Below are the code and all the weights of a small trained network. Each question names an input and a class and asks about switching units off, where a switched-off unit gives its printed mean instead of its output.

import numpy as np


def w(rows, s, z=0):
    codes = np.array(rows[::2]) - 128.0
    scale = np.full(codes.shape[1], s)
    scale[-1] = z or s
    return codes * scale


def f(y):
    return np.maximum(y, 0)


def log_softmax(a):
    a = a - a.max(-1, keepdims=True)
    return a - np.log(np.exp(a).sum(-1, keepdims=True))


def net(x, mask):
    res = np.array(x, float).reshape(1, 8) / 4 @ E
    y = f(res @ A[0][:, :-1].T + A[0][:, -1])
    res = res + np.where(mask, y, B[0][:, -1]) @ B[0][:, :-1]
    return log_softmax(res[-1] @ U[:, :-1].T + U[:, -1])


A, B = {}, {}
E = w([
[143,158,129,157,152,137],'x0',
[146,120,147,104,104,134],'x1',
[143,134,139,124,119,136],'x2',
[90,116,82,77,172,233],'x3',
[196,153,2,95,93,99],'x4',
[209,7,130,164,169,143],'x5',
[173,138,165,96,107,146],'x6',
[126,110,134,109,111,127],'x7',
],0.0063)
A[0] = w([
[92,98,174,153,147,164,100],'neuron 0',
[107,126,119,91,158,224,117],'neuron 1',
[156,88,129,128,114,155,103],'neuron 2',
[111,127,160,128,99,156,95],'neuron 3',
[141,115,163,166,99,40,102],'neuron 4',
[98,179,129,112,68,101,123],'neuron 5',
[168,147,80,89,103,135,85],'neuron 6',
[168,76,90,158,139,119,149],'neuron 7',
[190,92,143,129,141,138,104],'neuron 8',
[76,175,94,95,112,135,111],'neuron 9',
[110,136,160,128,153,121,104],'neuron 10',
[166,69,131,175,128,152,68],'neuron 11',
[127,117,186,137,143,139,106],'neuron 12',
[122,160,133,113,67,120,101],'neuron 13',
[124,115,124,132,127,78,166],'neuron 14',
[152,153,157,165,109,104,93],'neuron 15',
[85,216,136,95,107,146,91],'neuron 16',
[133,81,173,103,129,127,174],'neuron 17',
[114,100,125,96,91,140,253],'neuron 18',
[121,113,96,133,117,171,112],'neuron 19',
[211,135,1,121,108,99,97],'neuron 20',
[83,115,207,123,171,124,104],'neuron 21',
[93,175,94,105,100,117,128],'neuron 22',
[169,141,170,168,97,14,93],'neuron 23',
[132,162,117,180,157,125,215],'neuron 24',
[149,139,110,118,124,124,92],'neuron 25',
[170,114,125,76,146,136,145],'neuron 26',
[193,47,108,149,181,142,130],'neuron 27',
[152,135,117,77,162,127,134],'neuron 28',
[124,116,162,142,157,143,92],'neuron 29',
[101,172,137,140,122,134,97],'neuron 30',
[111,125,104,160,132,144,86],'neuron 31',
[146,139,135,97,133,95,170],'neuron 32',
[126,127,133,166,120,82,104],'neuron 33',
[130,133,126,159,121,104,171],'neuron 34',
[144,119,76,72,131,93,91],'neuron 35',
[151,105,153,125,66,131,180],'neuron 36',
[108,114,185,162,107,157,97],'neuron 37',
[172,172,150,146,74,187,211],'neuron 38',
[128,118,93,96,136,219,102],'neuron 39',
[99,93,187,134,153,134,105],'neuron 40',
[115,116,93,122,133,209,92],'neuron 41',
[165,136,142,146,99,87,137],'neuron 42',
[111,122,111,111,136,180,88],'neuron 43',
[111,204,141,90,115,112,112],'neuron 44',
],0.0093,0.0054)
B[0] = w([
[138,183,112,151,92,136,183],'neuron 0',
[148,112,102,40,147,164,205],'neuron 1',
[134,104,151,131,120,103,160],'neuron 2',
[123,132,113,150,103,121,146],'neuron 3',
[146,113,118,44,141,184,189],'neuron 4',
[150,92,156,161,140,85,197],'neuron 5',
[115,163,116,156,86,152,174],'neuron 6',
[139,129,176,169,149,79,203],'neuron 7',
[111,82,138,139,118,84,176],'neuron 8',
[140,108,157,136,146,100,189],'neuron 9',
[136,134,114,157,101,133,147],'neuron 10',
[121,72,156,120,86,71,170],'neuron 11',
[107,156,107,153,92,130,167],'neuron 12',
[129,107,141,143,136,112,165],'neuron 13',
[132,143,124,117,168,154,178],'neuron 14',
[138,113,115,92,130,147,155],'neuron 15',
[147,45,156,137,83,54,194],'neuron 16',
[121,145,115,167,157,105,202],'neuron 17',
[131,200,97,177,220,140,254],'neuron 18',
[125,136,137,93,135,136,156],'neuron 19',
[100,207,121,182,38,182,248],'neuron 20',
[133,180,98,174,71,148,193],'neuron 21',
[146,97,169,159,152,110,193],'neuron 22',
[135,92,114,3,121,196,210],'neuron 23',
[108,169,97,160,198,131,210],'neuron 24',
[122,139,129,137,103,141,139],'neuron 25',
[121,136,123,147,149,119,176],'neuron 26',
[127,63,187,152,117,29,232],'neuron 27',
[120,128,108,137,141,139,159],'neuron 28',
[110,139,127,131,99,116,152],'neuron 29',
[161,94,139,138,118,95,152],'neuron 30',
[130,144,143,123,135,128,133],'neuron 31',
[108,131,109,129,143,128,176],'neuron 32',
[136,126,123,97,139,152,155],'neuron 33',
[123,143,124,114,157,147,176],'neuron 34',
[107,164,120,161,99,141,172],'neuron 35',
[115,141,117,141,176,133,194],'neuron 36',
[124,160,109,155,81,129,168],'neuron 37',
[86,147,98,162,172,117,214],'neuron 38',
[131,113,123,43,136,174,192],'neuron 39',
[128,172,96,157,85,147,182],'neuron 40',
[144,116,141,46,117,156,176],'neuron 41',
[121,121,120,85,144,156,181],'neuron 42',
[143,109,134,77,118,149,156],'neuron 43',
[131,70,160,155,106,76,189],'neuron 44',
],0.016,0.0056)
U = w([
[93,212,76,221,3,184,71],'0',
[142,43,188,176,147,44,91],'1',
[147,97,89,7,179,231,99],'2',
[98,160,85,190,231,138,255],'3',
],0.0056,0.0039)

Each question gives the input, the list of numbers given to net, and the class t.
The units are the neurons (one row each of A and B). Each row of codes is followed by its name. A weight is (code - 128) times the scale printed after its matrix; where a second scale follows, it is the last column's (A, B and U).
mask holds one flag per neuron, in row order. A switched-off neuron (its flag False) gives its mean, the last column of its row in B, instead of its output. The means were averaged over made-up inputs and are rounded, as every weight is.
A unit's drop is (log p(t) with every unit on - log p(t) with that unit switched off) / (log p(t) with every unit on - log p(t) with every unit switched off).
The circuit of an input: a set's keep is (log p(t) with only the set's units on - log p(t) with every unit switched off) / (log p(t) with every unit on - log p(t) with every unit switched off). Starting from the 12 units with the biggest drops (on a tie, the unit counted first), units are removed one at a time, each time the one whose removal leaves the highest keep (on an exact tie, the one counted first), for as long as the keep stays at least 0.8.
circuit, biggest first: the units of the circuit, biggest drop first
unit that matters most: the unit with the biggest drop
k most important neurons: the k neurons with the biggest drops, biggest first
drop of u: that unit's drop, to one decimal
input [8,2,6,6,-1,-6,-2,-1], class 1: circuit, biggest first	(neuron 16; neuron 44)
input [4,5,-7,-1,5,-6,-3,1], class 1: circuit, biggest first	(neuron 16; neuron 44)
input [-4,7,3,-7,-8,1,2,-5], class 0: unit that matters most	neuron 21
input [7,-1,-4,8,-6,-1,3,3], class 2: 2 most important neurons	(neuron 1; neuron 20)
input [2,0,5,-7,-6,2,-7,3], class 2: circuit, biggest first	(neuron 23; neuron 4)
input [8,5,-3,-4,-7,5,0,3], class 0: circuit, biggest first	(neuron 21; neuron 40)
input [7,6,5,-7,-4,-1,4,7], class 2: 2 most important neurons	(neuron 23; neuron 4)
input [5,0,-5,-6,-5,-3,3,4], class 2: 3 most important neurons	(neuron 23; neuron 4; neuron 20)
input [8,-1,-5,-1,6,8,-7,1], class 1: 2 most important neurons	(neuron 27; neuron 7)
input [-4,7,4,5,-5,8,1,4], class 1: 3 most important neurons	(neuron 27; neuron 11; neuron 20)
input [-5,4,3,7,-6,-3,-6,0], class 2: 3 most important neurons	(neuron 1; neuron 20; neuron 39)
input [7,2,-5,6,6,4,5,2], class 0: 3 most important neurons	(neuron 20; neuron 6; neuron 23)
input [0,-7,2,-7,-1,2,0,-7], class 2: drop of neuron 23	0.1
input [5,2,6,7,4,8,6,7], class 1: drop of neuron 27	1.4
input [1,3,1,6,1,7,-8,-7], class 1: drop of neuron 27	0.9
input [-3,-2,-5,-1,8,7,-4,-4], class 0: drop of neuron 20	2.5
input [3,7,4,1,-4,-7,3,2], class 1: unit that matters most	neuron 16
